Here is a tiny trained network, its code and every weight. The questions are about switching its units off for an input and a class, where a switched-off unit gives its printed mean instead of its output.

import numpy as np


def w(rows, s, z=0):
    codes = np.array(rows[::2]) - 128.0
    scale = np.full(codes.shape[1], s)
    scale[-1] = z or s
    return codes * scale


def norm(h):
    return h / np.sqrt((h * h).mean(-1, keepdims=True) + 1e-5)


def f(y):
    return y / 2 * (1 + np.tanh(0.7978845608 * (y + 0.044715 * y**3)))


def log_softmax(a):
    a = a - a.max(-1, keepdims=True)
    return a - np.log(np.exp(a).sum(-1, keepdims=True))


def net(x, mask):
    res = np.array(x, float).reshape(1, 5) / 4 @ E
    u = 0
    for l in range(4):
        y = f(norm(res) @ A[l][:, :-1].T + A[l][:, -1])
        res = res + np.where(mask[u : u + 3], y, B[l][:, -1]) @ B[l][:, :-1]
        u += 3
    return log_softmax(norm(res)[-1] @ U[:, :-1].T + U[:, -1])


A, B = {}, {}
E = w([
[127,222,159,60,31,34,234,147,115,96,129,126],'x0',
[151,122,163,120,65,136,137,89,90,155,168,99],'x1',
[213,155,118,180,167,115,71,138,167,144,178,35],'x2',
[127,85,78,224,115,26,97,148,74,146,41,155],'x3',
[153,3,162,195,135,128,139,154,89,77,90,125],'x4',
],0.0074)
A[0] = w([
[133,110,150,119,177,254,156,118,179,70,147,108,188],'0.n0',
[90,197,90,116,182,125,123,129,133,140,109,161,2],'0.n1',
[106,118,199,97,145,119,215,131,110,75,165,163,84],'0.n2',
],0.0076,0.0018)
B[0] = w([
[192,197,206,78,118,152,117,177,87,149,135,36,253],'0.n0',
[26,56,113,254,167,214,186,102,116,22,160,99,172],'0.n1',
[236,173,56,130,239,110,134,98,42,251,96,98,220],'0.n2',
],0.0089,0.005)
A[1] = w([
[48,143,201,138,58,101,84,48,106,135,117,127,12],'1.n0',
[138,255,118,119,74,109,212,117,168,95,139,70,205],'1.n1',
[154,157,166,101,103,127,86,222,77,135,51,170,5],'1.n2',
],0.0062,0.0015)
B[1] = w([
[201,230,129,254,114,177,212,125,150,134,225,186,127],'1.n0',
[90,187,208,59,139,188,83,33,206,101,201,47,254],'1.n1',
[31,219,146,135,56,136,115,94,129,143,136,239,156],'1.n2',
],0.008,0.0061)
A[2] = w([
[207,132,170,83,14,88,51,28,99,112,109,122,122],'2.n0',
[216,253,238,150,111,174,58,118,68,85,223,20,252],'2.n1',
[134,101,188,53,177,239,156,65,91,214,103,61,232],'2.n2',
],0.0048,0.0029)
B[2] = w([
[117,3,148,160,229,130,218,156,128,208,136,147,150],'2.n0',
[198,58,118,102,125,173,94,141,168,209,104,141,247],'2.n1',
[141,71,163,108,177,127,131,234,152,167,165,117,204],'2.n2',
],0.011,0.013)
A[3] = w([
[9,188,11,95,151,163,134,121,196,89,91,154,248],'3.n0',
[135,22,254,190,167,141,183,100,76,55,84,111,112],'3.n1',
[92,202,164,10,168,114,107,65,142,96,199,94,189],'3.n2',
],0.0057,0.0015)
B[3] = w([
[203,92,106,112,102,133,35,217,147,91,168,178,214],'3.n0',
[111,133,151,144,137,133,60,118,94,76,193,201,222],'3.n1',
[127,58,180,155,142,131,86,246,123,193,162,113,254],'3.n2',
],0.011,0.0026)
U = w([
[83,187,129,152,106,44,230,47,58,148,55,159,53],'0',
[191,82,189,79,167,182,88,190,133,211,185,95,246],'1',
[80,76,127,211,102,134,42,156,63,1,135,220,44],'2',
[157,192,87,173,51,144,126,73,187,89,100,92,2],'3',
],0.0084,0.0025)

Each question gives the input, the list of numbers given to net, and the class t.
The units are the neurons (one row each of A and B). Each row of codes is followed by its name. A weight is (code - 128) times the scale printed after its matrix; where a second scale follows, it is the last column's (A, B and U).
mask holds one flag per neuron, layer by layer. A switched-off neuron (its flag False) gives its mean, the last column of its row in B, instead of its output. The means were averaged over made-up inputs and are rounded, as every weight is.
A unit's drop is (log p(t) with every unit on - log p(t) with that unit switched off) / (log p(t) with every unit on - log p(t) with every unit switched off).
The circuit of an input: a set's keep is (log p(t) with only the set's units on - log p(t) with every unit switched off) / (log p(t) with every unit on - log p(t) with every unit switched off). Starting from all 12 units, units are removed one at a time, each time the one whose removal leaves the highest keep (on an exact tie, the one counted first), for as long as the keep stays at least 0.8.
units of the circuit, in order: the units of the circuit, biggest drop first
top k neurons: the k neurons with the biggest drops, biggest first
k most important neurons of layer l: the k neurons of layer l with the biggest drops, biggest first
drop when u is switched off: that unit's drop, to one decimal
input [-8,2,-1,2,8], class 2: units of the circuit, in order : 2.n1, 1.n1, 3.n1
input [-8,-1,-6,0,4], class 2: top 2 neurons : 1.n1, 2.n1
input [5,-8,8,2,7], class 2: units of the circuit, in order : 0.n0, 2.n1, 1.n1, 2.n2
input [4,-6,5,8,3], class 2: top 3 neurons : 0.n2, 0.n0, 2.n1
input [0,-2,5,5,-2], class 3: top neuron : 0.n0
input [-1,8,-4,2,7], class 2: units of the circuit, in order : 2.n1, 3.n1, 0.n0
input [1,-1,-6,1,-1], class 0: top 2 neurons : 0.n2, 1.n1
input [3,0,-2,1,6], class 0: top 3 neurons : 1.n1, 0.n2, 2.n1
input [-7,-5,8,6,0], class 3: 2 most important neurons of layer 0 : 0.n0, 0.n1
input [0,5,6,7,5], class 2: 2 most important neurons of layer 2 : 2.n1, 2.n2
input [5,0,-7,3,0], class 0: drop when 0.n2 is switched off : 0.1
input [4,5,0,7,7], class 2: drop when 3.n1 is switched off : 0.3
input [-5,7,-4,6,2], class 2: drop when 2.n1 is switched off : 0.1
input [-7,-5,-1,7,5], class 2: top neuron : 2.n1
